Below is a small trained network, with its code and all its weights. Each question gives an input and a class and asks what happens when units are switched off, that is, made to give their printed mean instead of their output.

import numpy as np


def w(rows, s, z=0):
    codes = np.array(rows[::2]) - 128.0
    scale = np.full(codes.shape[1], s)
    scale[-1] = z or s
    return codes * scale


def norm(h):
    return h / np.sqrt((h * h).mean(-1, keepdims=True) + 1e-5)


def f(y):
    return y / 2 * (1 + np.tanh(0.7978845608 * (y + 0.044715 * y**3)))


def log_softmax(a):
    a = a - a.max(-1, keepdims=True)
    return a - np.log(np.exp(a).sum(-1, keepdims=True))


def net(x, mask):
    res = np.array(x, float).reshape(1, 5) / 4 @ E
    u = 0
    for l in range(2):
        y = f(norm(res) @ A[l][:, :-1].T + A[l][:, -1])
        res = res + np.where(mask[u : u + 15], y, B[l][:, -1]) @ B[l][:, :-1]
        u += 15
    return log_softmax(norm(res)[-1] @ U[:, :-1].T + U[:, -1])


A, B = {}, {}
E = w([
[113,134,213,87],'x0',
[68,114,82,204],'x1',
[130,253,23,33],'x2',
[97,123,53,57],'x3',
[74,85,233,76],'x4',
],0.0051)
A[0] = w([
[44,37,98,170,123],'0.n0',
[82,183,92,204,254],'0.n1',
[89,154,161,48,148],'0.n2',
[207,158,107,92,155],'0.n3',
[255,143,186,165,128],'0.n4',
[191,156,155,213,171],'0.n5',
[109,94,185,84,212],'0.n6',
[146,88,176,157,123],'0.n7',
[210,180,207,191,209],'0.n8',
[66,204,74,160,188],'0.n9',
[51,67,164,248,77],'0.n10',
[131,60,188,196,115],'0.n11',
[207,48,178,66,214],'0.n12',
[112,92,80,70,115],'0.n13',
[167,99,192,108,165],'0.n14',
],0.0092,0.0018)
B[0] = w([
[47,94,149,133,201],'0.n0',
[163,157,219,212,190],'0.n1',
[157,212,169,86,187],'0.n2',
[124,155,68,117,185],'0.n3',
[120,117,68,73,199],'0.n4',
[184,137,160,54,191],'0.n5',
[93,203,112,168,195],'0.n6',
[116,140,74,84,180],'0.n7',
[254,121,70,58,215],'0.n8',
[134,144,135,171,192],'0.n9',
[108,128,169,106,255],'0.n10',
[105,99,97,73,236],'0.n11',
[92,134,45,163,217],'0.n12',
[142,119,128,168,160],'0.n13',
[104,150,64,22,185],'0.n14',
],0.0059,0.0051)
A[1] = w([
[130,208,200,89,110],'1.n0',
[199,217,156,17,158],'1.n1',
[151,176,59,13,174],'1.n2',
[101,200,135,232,105],'1.n3',
[117,108,197,231,41],'1.n4',
[36,137,67,124,222],'1.n5',
[109,8,53,1,109],'1.n6',
[163,96,197,43,169],'1.n7',
[57,69,96,147,148],'1.n8',
[74,213,170,94,116],'1.n9',
[39,158,25,99,252],'1.n10',
[102,84,183,156,185],'1.n11',
[9,82,115,94,126],'1.n12',
[21,104,97,108,144],'1.n13',
[18,225,157,133,223],'1.n14',
],0.0089,0.0021)
B[1] = w([
[46,150,170,84,160],'1.n0',
[101,101,106,127,238],'1.n1',
[88,143,117,136,254],'1.n2',
[160,177,170,130,151],'1.n3',
[132,161,112,125,143],'1.n4',
[141,72,182,254,178],'1.n5',
[210,107,114,130,224],'1.n6',
[148,220,106,138,175],'1.n7',
[182,104,171,112,152],'1.n8',
[87,125,95,59,167],'1.n9',
[112,120,163,192,217],'1.n10',
[203,67,120,73,146],'1.n11',
[151,51,123,93,181],'1.n12',
[124,105,180,135,170],'1.n13',
[101,75,157,117,190],'1.n14',
],0.0072,0.0083)
U = w([
[16,189,118,82,221],'0',
[118,31,189,135,205],'1',
[137,113,150,108,2],'2',
[189,156,14,78,162],'3',
[142,194,111,233,170],'4',
[106,213,4,166,75],'5',
[194,222,162,134,107],'6',
[205,89,109,126,51],'7',
],0.012,0.004)

Each question gives the input, the list of numbers given to net, and the class t.
The units are the neurons (one row each of A and B). Each row of codes is followed by its name. A weight is (code - 128) times the scale printed after its matrix; where a second scale follows, it is the last column's (A, B and U).
mask holds one flag per neuron, layer by layer. A switched-off neuron (its flag False) gives its mean, the last column of its row in B, instead of its output. The means were averaged over made-up inputs and are rounded, as every weight is.
A unit's drop is (log p(t) with every unit on - log p(t) with that unit switched off) / (log p(t) with every unit on - log p(t) with every unit switched off).
The circuit of an input: a set's keep is (log p(t) with only the set's units on - log p(t) with every unit switched off) / (log p(t) with every unit on - log p(t) with every unit switched off). Starting from the 12 units with the biggest drops (on a tie, the unit counted first), units are removed one at a time, each time the one whose removal leaves the highest keep (on an exact tie, the one counted first), for as long as the keep stays at least 0.8.
circuit, biggest first: the units of the circuit, biggest drop first
top k neurons: the k neurons with the biggest drops, biggest first
top k neurons in layer l: the k neurons of layer l with the biggest drops, biggest first
drop when u is switched off: that unit's drop, to one decimal
input [-2,0,7,-1,2], class 0: circuit, biggest first : (0.n8 1.n14)
input [5,-7,7,-5,-2], class 0: circuit, biggest first : (1.n0)
input [-2,-5,-2,-3,7], class 3: top 3 neurons : (0.n8 1.n6 0.n0)
input [-3,2,6,-8,-5], class 6: circuit, biggest first : (0.n1 1.n3)
input [-2,6,-4,-8,-2], class 6: top 2 neurons : (0.n5 1.n7)
input [-2,-6,4,-1,-1], class 5: top 2 neurons in layer 0 : (0.n3 0.n10)
input [-7,0,3,-8,4], class 3: top 2 neurons in layer 0 : (0.n8 0.n4)
input [-4,-3,8,0,1], class 0: top 2 neurons in layer 0 : (0.n8 0.n12)
input [2,-4,-7,3,-2], class 7: top 2 neurons : (1.n6 0.n8)
input [1,-6,3,-2,-5], class 5: top 2 neurons in layer 0 : (0.n3 0.n11)
input [-2,-8,4,5,-6], class 5: top 2 neurons in layer 0 : (0.n8 0.n5)
input [-1,5,-3,6,-4], class 1: top 2 neurons in layer 0 : (0.n0 0.n8)
input [-7,-5,-3,-4,-6], class 3: drop when 1.n5 is switched off : 0.1
input [1,4,-8,-2,-3], class 7: drop when 0.n8 is switched off : 0.2
input [1,7,-2,-8,-5], class 6: drop when 0.n1 is switched off : 0.3
input [6,-8,7,-3,0], class 0: top neuron : (1.n0)
